Below are the code and all the weights of a small trained network. Each question names an input and a class and asks about switching units off, where a switched-off unit gives its printed mean instead of its output.

import numpy as np


def w(rows, s, z=0):
    codes = np.array(rows[::2]) - 128.0
    scale = np.full(codes.shape[1], s)
    scale[-1] = z or s
    return codes * scale


def f(y):
    return np.maximum(y, 0)


def log_softmax(a):
    a = a - a.max(-1, keepdims=True)
    return a - np.log(np.exp(a).sum(-1, keepdims=True))


def net(x, mask):
    res = np.array(x, float).reshape(1, 2) / 4 @ E
    y = f(res @ A[0][:, :-1].T + A[0][:, -1])
    res = res + np.where(mask, y, B[0][:, -1]) @ B[0][:, :-1]
    return log_softmax(res[-1] @ U[:, :-1].T + U[:, -1])


A, B = {}, {}
E = w([
[154,54,122,124,126,2,82,169,102,76,95,69],'x0',
[122,79,71,116,99,197,50,144,202,76,86,144],'x1',
],0.012)
A[0] = w([
[134,115,115,122,127,106,127,146,135,146,141,134,254],'neuron 1',
[113,110,124,126,135,10,81,128,130,99,127,99,110],'neuron 2',
[160,92,127,142,159,98,119,158,136,126,125,111,90],'neuron 3',
[130,147,129,124,135,95,172,142,123,139,145,132,93],'neuron 4',
[109,128,110,137,150,146,78,122,161,125,106,115,123],'neuron 5',
[127,94,123,124,111,53,110,134,133,119,120,154,80],'neuron 6',
[128,143,118,138,152,222,188,115,131,155,148,139,95],'neuron 7',
[134,104,126,137,130,66,95,130,126,103,130,105,129],'neuron 8',
[106,147,116,147,115,89,179,127,134,146,130,113,142],'neuron 9',
[135,146,146,116,136,89,175,158,122,161,146,126,88],'neuron 10',
[122,160,128,123,134,193,135,112,119,157,142,126,178],'neuron 11',
[134,137,133,134,116,152,130,130,131,118,137,119,187],'neuron 12',
[160,141,108,129,149,79,101,105,122,110,133,125,141],'neuron 13',
[131,151,158,143,156,90,214,117,81,147,135,108,126],'neuron 14',
[129,116,131,134,120,152,103,119,127,111,133,118,207],'neuron 15',
[133,124,146,116,132,107,118,138,119,130,114,157,245],'neuron 16',
[138,179,136,123,114,43,213,118,71,192,148,149,69],'neuron 17',
[137,176,140,122,127,219,196,140,137,150,124,135,78],'neuron 18',
[140,77,107,119,104,224,1,143,159,84,122,139,80],'neuron 19',
[157,119,126,127,122,104,119,123,112,142,93,110,120],'neuron 20',
[115,145,117,128,138,99,167,116,130,137,123,122,226],'neuron 21',
[127,73,129,125,130,63,122,140,108,97,125,134,109],'neuron 22',
],0.013,0.0098)
B[0] = w([
[252,100,157,168,127,233,143,215,13,117,77,76,216],'neuron 1',
[61,167,120,77,81,155,104,120,119,180,142,160,241],'neuron 2',
[78,144,130,87,105,128,128,98,140,150,117,143,169],'neuron 3',
[111,121,116,116,151,97,118,101,165,113,112,136,167],'neuron 4',
[97,106,133,163,154,80,157,120,131,97,123,108,172],'neuron 5',
[46,145,144,115,117,118,136,121,130,160,128,157,179],'neuron 6',
[48,180,137,95,82,118,135,117,95,181,139,146,226],'neuron 7',
[96,176,149,115,84,149,116,118,120,153,142,136,204],'neuron 8',
[127,113,119,128,143,129,142,135,145,104,113,128,180],'neuron 9',
[106,126,114,103,144,79,97,126,197,90,135,127,182],'neuron 10',
[107,131,139,118,73,156,110,176,55,135,114,118,224],'neuron 11',
[158,106,164,129,112,172,123,155,76,116,89,102,173],'neuron 12',
[98,161,123,111,121,135,139,105,88,128,117,113,176],'neuron 13',
[110,74,106,118,185,107,115,121,192,125,88,115,241],'neuron 14',
[229,83,145,149,122,162,125,167,63,71,93,93,185],'neuron 15',
[212,107,148,161,87,192,146,191,27,72,108,77,210],'neuron 16',
[75,81,102,133,192,86,148,97,247,111,123,165,251],'neuron 17',
[58,195,118,77,71,122,89,112,112,154,151,165,221],'neuron 18',
[76,74,102,107,235,68,145,98,252,116,92,141,248],'neuron 19',
[102,155,145,112,125,156,139,110,124,130,130,150,163],'neuron 20',
[232,88,151,170,136,194,128,163,47,73,80,70,210],'neuron 21',
[72,168,111,128,99,116,119,139,110,160,153,168,204],'neuron 22',
],0.016,0.014)
U = w([
[24,189,149,61,26,146,107,142,56,249,140,170,100],'0',
[87,12,99,112,254,95,145,131,236,49,93,107,113],'1',
[222,77,177,164,112,184,144,200,8,68,113,18,253],'2',
[221,196,139,112,138,117,120,60,116,127,162,82,91],'3',
[177,125,144,182,110,96,160,109,112,186,168,118,84],'4',
[121,130,152,169,105,102,136,127,116,131,238,87,76],'5',
],0.0088,0.0057)

Each question gives the input, the list of numbers given to net, and the class t.
The units are the neurons (one row each of A and B). Each row of codes is followed by its name. A weight is (code - 128) times the scale printed after its matrix; where a second scale follows, it is the last column's (A, B and U).
mask holds one flag per neuron, in row order. A switched-off neuron (its flag False) gives its mean, the last column of its row in B, instead of its output. The means were averaged over made-up inputs and are rounded, as every weight is.
A unit's drop is (log p(t) with every unit on - log p(t) with that unit switched off) / (log p(t) with every unit on - log p(t) with every unit switched off).
The circuit of an input: a set's keep is (log p(t) with only the set's units on - log p(t) with every unit switched off) / (log p(t) with every unit on - log p(t) with every unit switched off). Starting from the 12 units with the biggest drops (on a tie, the unit counted first), units are removed one at a time, each time the one whose removal leaves the highest keep (on an exact tie, the one counted first), for as long as the keep stays at least 0.8.
circuit, biggest first: the units of the circuit, biggest drop first
most important unit: the unit with the biggest drop
top k neurons: the k neurons with the biggest drops, biggest first
drop when u is switched off: that unit's drop, to one decimal
input [-1,5], class 1: circuit, biggest first	[neuron 19]
input [5,-7], class 1: top 2 neurons	[neuron 17; neuron 14]
input [6,-7], class 1: top 4 neurons	[neuron 17; neuron 14; neuron 7; neuron 18]
input [-5,-6], class 1: top 2 neurons	[neuron 17; neuron 14]
input [4,4], class 0: top 3 neurons	[neuron 17; neuron 14; neuron 2]
input [2,3], class 2: top 2 neurons	[neuron 17; neuron 14]
input [7,7], class 0: top 3 neurons	[neuron 2; neuron 8; neuron 17]
input [-2,-4], class 1: top 2 neurons	[neuron 17; neuron 14]
input [8,8], class 0: top 3 neurons	[neuron 2; neuron 8; neuron 22]
input [4,2], class 0: top 2 neurons	[neuron 2; neuron 21]
input [7,6], class 0: drop when neuron 2 is switched off	0.5
input [-5,8], class 1: drop when neuron 19 is switched off	8.5
input [4,3], class 0: drop when neuron 2 is switched off	0.6
input [-3,2], class 2: most important unit	neuron 2
